Each row is followed by its group and then its class within the group.
-6; -13; 2; -1; 1; 11; 62; 1; -2; 13; -2; 0; -10; -7; 7; 3; 5; -16; 9 | Q691/T
5; -1; 4; -16; 0; 2; -18; -2; -6; 9; -5; -1; 13; 3; -6; 3; 14; -11; -8 | q365/X
5; -2; 15; -4; -1; 11; -20; 0; -5; -5; -2; 1; 9; 5; -3; -6; 9; -7; -5 | q365/X
-3; -1; 9; -3; 3; 6; 9; 0; -1; 6; -3; 2; 4; 3; -16; -1; 9; -12; -8 | q323/S
-6; -17; 8; -2; -1; 9; 69; -2; -4; 9; 10; -5; -24; -13; 0; 2; -15; -16; 7 | Q691/T
3; 8; 4; -6; -3; 17; 24; -7; -3; 8; -9; 12; 10; 6; -8; 5; 41; -17; -5 | q323/S
-4; -5; 17; -5; 2; 7; 52; -2; 4; 5; -14; -4; -21; -14; -7; 11; -14; -7; 9 | Q691/D
-2; -8; 12; -7; 1; 12; 19; -16; -2; 22; -4; -3; -1; -7; -2; -2; 5; -28; -5 | q365/X
0; -13; 0; -11; -3; 12; 21; -6; 0; 11; -13; 1; 2; -2; -8; 6; 17; -17; 2 | q323/S
19; 0; -8; -5; 3; 24; 21; -6; -4; 18; -3; 31; 0; 7; -3; 4; 17; -11; -5 | q365/L
-6; -1; 1; 1; -11; 6; 45; 1; -2; 3; 7; -3; -15; -9; -3; 7; -2; -23; 10 | Q691/T
3; 6; 0; -1; 1; 12; 6; -7; 0; 12; -9; 9; 8; 1; -2; 0; 4; -16; -3 | q365/L
9; 10; 4; 2; 1; 18; -20; 2; -3; 1; 2; 1; 2; 3; -4; 14; 11; -11; -8 | q365/X
-8; -19; 12; 9; 2; -4; 42; -4; 1; -6; 12; -6; -20; -4; 8; -1; -13; -9; 12 | Q691/D
-3; -17; 3; -10; 4; 21; 73; -9; -1; 23; -5; -4; -12; -16; -6; 11; 5; -11; 11 | Q691/T
-3; 7; 11; 1; -2; -6; 8; 7; 2; -13; 12; -9; -3; -7; 6; -7; -5; -5; 6 | Q691/T

Each row is followed by its group and then its class within the group.
8; 1; -5; -1; 3; -2; 0; 0; -2; 10; 46; -2; -16; -1; -2; -2; 0; 46; 2 | E/<34>
21; -1; -11; 14; -8; -20; 7; 0; -15; 45; 1; -10; -6; -1; 14; -16; 13; 85; -8 | E/<34>
6; -1; 0; 20; 3; -8; 5; -12; 10; 12; 24; -11; -5; -8; -11; -14; -3; 5; 2 | M/<36>
2; 2; -5; 2; 0; 3; 7; -4; -7; 30; 48; -7; -13; -6; 2; -10; -3; 61; -4 | E/<34>
20; 3; -3; -9; 8; 1; 10; -8; -10; 6; 59; 0; -4; -12; 1; 1; -2; 26; -5 | E/<29>
16; -4; -1; 23; 9; -11; -3; -12; 3; 27; 12; -4; -7; -2; -4; -1; -3; 23; 5 | M/<36>
5; 7; -3; 3; 3; -4; 1; -8; -11; 9; 37; -1; -5; -12; -2; 2; -2; 48; 1 | E/<34>
3; -1; -4; -2; -5; 9; -6; -7; -5; 4; 57; -6; -6; -16; 6; 11; -3; 44; 2 | E/<34>
8; -2; -3; -3; -1; 9; -8; -12; -2; -1; 81; -6; -17; -17; -2; 10; -3; 56; 15 | E/<34>
17; 3; 0; 9; -4; 0; -2; -6; 0; 0; 32; -5; -17; -4; 8; 8; 0; -20; -5 | E/<29>
6; -5; 0; 24; 16; -6; 6; -8; 3; 22; -2; -6; -2; 6; 3; -10; 0; 17; 5 | M/<36>
12; 6; -5; 8; 4; -6; 1; -6; -8; 6; 41; -5; -11; -17; 6; 8; 6; 59; -2 | E/<34>
5; 0; -3; -1; 3; -12; -1; -8; -8; 13; 35; 4; -8; -20; 5; 10; 1; 43; -3 | E/<34>
15; -1; -8; 2; 0; 10; -5; 3; -5; -4; 47; -9; -9; -8; 8; 10; 3; 31; -8 | E/<29>
21; -3; -4; 0; -3; -8; -9; -1; -16; 22; 47; -5; -11; -17; 8; 6; 5; 83; 3 | E/<29>
